Below is a small trained network, with its code and all its weights. Each question gives an input and a class and asks what happens when units are switched off, that is, made to give their printed mean instead of their output.

import numpy as np


def w(rows, s, z=0):
    codes = np.array(rows[::2]) - 128.0
    scale = np.full(codes.shape[1], s)
    scale[-1] = z or s
    return codes * scale


def norm(h):
    return h / np.sqrt((h * h).mean(-1, keepdims=True) + 1e-5)


def f(y):
    return y / 2 * (1 + np.tanh(0.7978845608 * (y + 0.044715 * y**3)))


def log_softmax(a):
    a = a - a.max(-1, keepdims=True)
    return a - np.log(np.exp(a).sum(-1, keepdims=True))


def net(x, mask):
    res = np.array(x, float).reshape(1, 5) / 4 @ E
    u = 0
    for l in range(3):
        y = f(norm(res) @ A[l][:, :-1].T + A[l][:, -1])
        res = res + np.where(mask[u : u + 6], y, B[l][:, -1]) @ B[l][:, :-1]
        u += 6
    return log_softmax(norm(res)[-1] @ U[:, :-1].T + U[:, -1])


A, B = {}, {}
E = w([
[147,174,215,152,88],'x0',
[165,156,185,255,58],'x1',
[133,151,114,165,214],'x2',
[105,216,80,78,100],'x3',
[51,121,158,154,101],'x4',
],0.008)
A[0] = w([
[97,108,122,124,254,104],'L0N1',
[145,115,76,92,100,140],'L0N2',
[121,140,94,177,146,92],'L0N3',
[177,165,120,151,71,122],'L0N4',
[166,54,162,123,53,254],'L0N5',
[61,201,106,158,155,173],'L0N6',
],0.0097,0.0024)
B[0] = w([
[166,168,176,237,46,241],'L0N1',
[126,114,46,248,128,169],'L0N2',
[87,85,155,130,98,143],'L0N3',
[114,210,187,3,5,183],'L0N4',
[85,223,151,9,123,253],'L0N5',
[59,129,138,95,190,193],'L0N6',
],0.0062,0.0043)
A[1] = w([
[122,86,144,181,191,247],'L1N1',
[123,92,90,142,77,139],'L1N2',
[183,67,83,87,193,192],'L1N3',
[115,148,162,144,70,192],'L1N4',
[107,186,130,122,193,146],'L1N5',
[113,138,116,254,141,166],'L1N6',
],0.0099,0.0014)
B[1] = w([
[180,19,183,250,88,215],'L1N1',
[207,171,93,107,2,144],'L1N2',
[89,113,159,98,46,207],'L1N3',
[133,234,47,189,116,233],'L1N4',
[198,45,134,55,253,182],'L1N5',
[241,56,121,93,126,252],'L1N6',
],0.0061,0.0038)
A[2] = w([
[87,230,34,80,79,115],'L2N1',
[181,116,140,130,229,155],'L2N2',
[117,108,253,37,163,252],'L2N3',
[3,59,12,106,120,194],'L2N4',
[92,79,7,135,111,173],'L2N5',
[75,93,165,149,137,82],'L2N6',
],0.0069,0.0018)
B[2] = w([
[218,107,128,228,144,253],'L2N1',
[69,91,155,127,200,168],'L2N2',
[30,151,106,146,95,201],'L2N3',
[168,79,56,130,124,212],'L2N4',
[220,151,90,34,122,178],'L2N5',
[178,70,255,119,182,126],'L2N6',
],0.0078,0.0045)
U = w([
[82,89,140,153,166,6],'0',
[153,240,136,149,48,173],'1',
[179,9,162,195,165,163],'2',
[72,112,93,96,241,152],'3',
[55,120,143,80,107,135],'4',
[110,103,150,115,144,2],'5',
[181,75,38,87,100,174],'6',
],0.014,0.0064)

Each question gives the input, the list of numbers given to net, and the class t.
The units are the neurons (one row each of A and B). Each row of codes is followed by its name. A weight is (code - 128) times the scale printed after its matrix; where a second scale follows, it is the last column's (A, B and U).
mask holds one flag per neuron, layer by layer. A switched-off neuron (its flag False) gives its mean, the last column of its row in B, instead of its output. The means were averaged over made-up inputs and are rounded, as every weight is.
A unit's drop is (log p(t) with every unit on - log p(t) with that unit switched off) / (log p(t) with every unit on - log p(t) with every unit switched off).
The circuit of an input: a set's keep is (log p(t) with only the set's units on - log p(t) with every unit switched off) / (log p(t) with every unit on - log p(t) with every unit switched off). Starting from the 12 units with the biggest drops (on a tie, the unit counted first), units are removed one at a time, each time the one whose removal leaves the highest keep (on an exact tie, the one counted first), for as long as the keep stays at least 0.8.
units of the circuit, in order: the units of the circuit, biggest drop first
most important unit: the unit with the biggest drop
k most important neurons: the k neurons with the biggest drops, biggest first
k most important neurons of layer l: the k neurons of layer l with the biggest drops, biggest first
drop of u: that unit's drop, to one decimal
input [5,-8,-2,-3,-7], class 4: most important unit : L1N3
input [-3,6,7,5,1], class 3: units of the circuit, in order : (L0N6; L1N5)
input [-7,6,-6,-2,8], class 1: units of the circuit, in order : (L0N5; L1N4)
input [-1,-1,-2,-5,0], class 4: 2 most important neurons of layer 0 : (L0N5; L0N4)
input [5,-7,-5,-2,-8], class 4: 3 most important neurons : (L1N4; L2N3; L1N3)
input [-2,4,5,2,3], class 2: 2 most important neurons : (L0N5; L1N1)
input [-6,-6,2,1,5], class 6: units of the circuit, in order : (L2N5; L0N1)
input [5,-3,5,1,-1], class 3: 2 most important neurons of layer 0 : (L0N2; L0N6)
input [8,-5,-1,5,-2], class 3: 2 most important neurons : (L0N1; L1N5)
input [1,-8,6,-4,-2], class 2: 2 most important neurons of layer 0 : (L0N1; L0N5)
input [-6,-3,6,-4,-5], class 2: 2 most important neurons : (L0N1; L1N1)
input [0,-1,1,5,1], class 3: drop of L1N1 : 0.0
input [7,-4,-5,-7,4], class 4: drop of L0N1 : 0.2
input [6,-7,-6,-5,-5], class 4: most important unit : L2N3
input [1,3,-7,-7,1], class 1: drop of L1N4 : 0.1
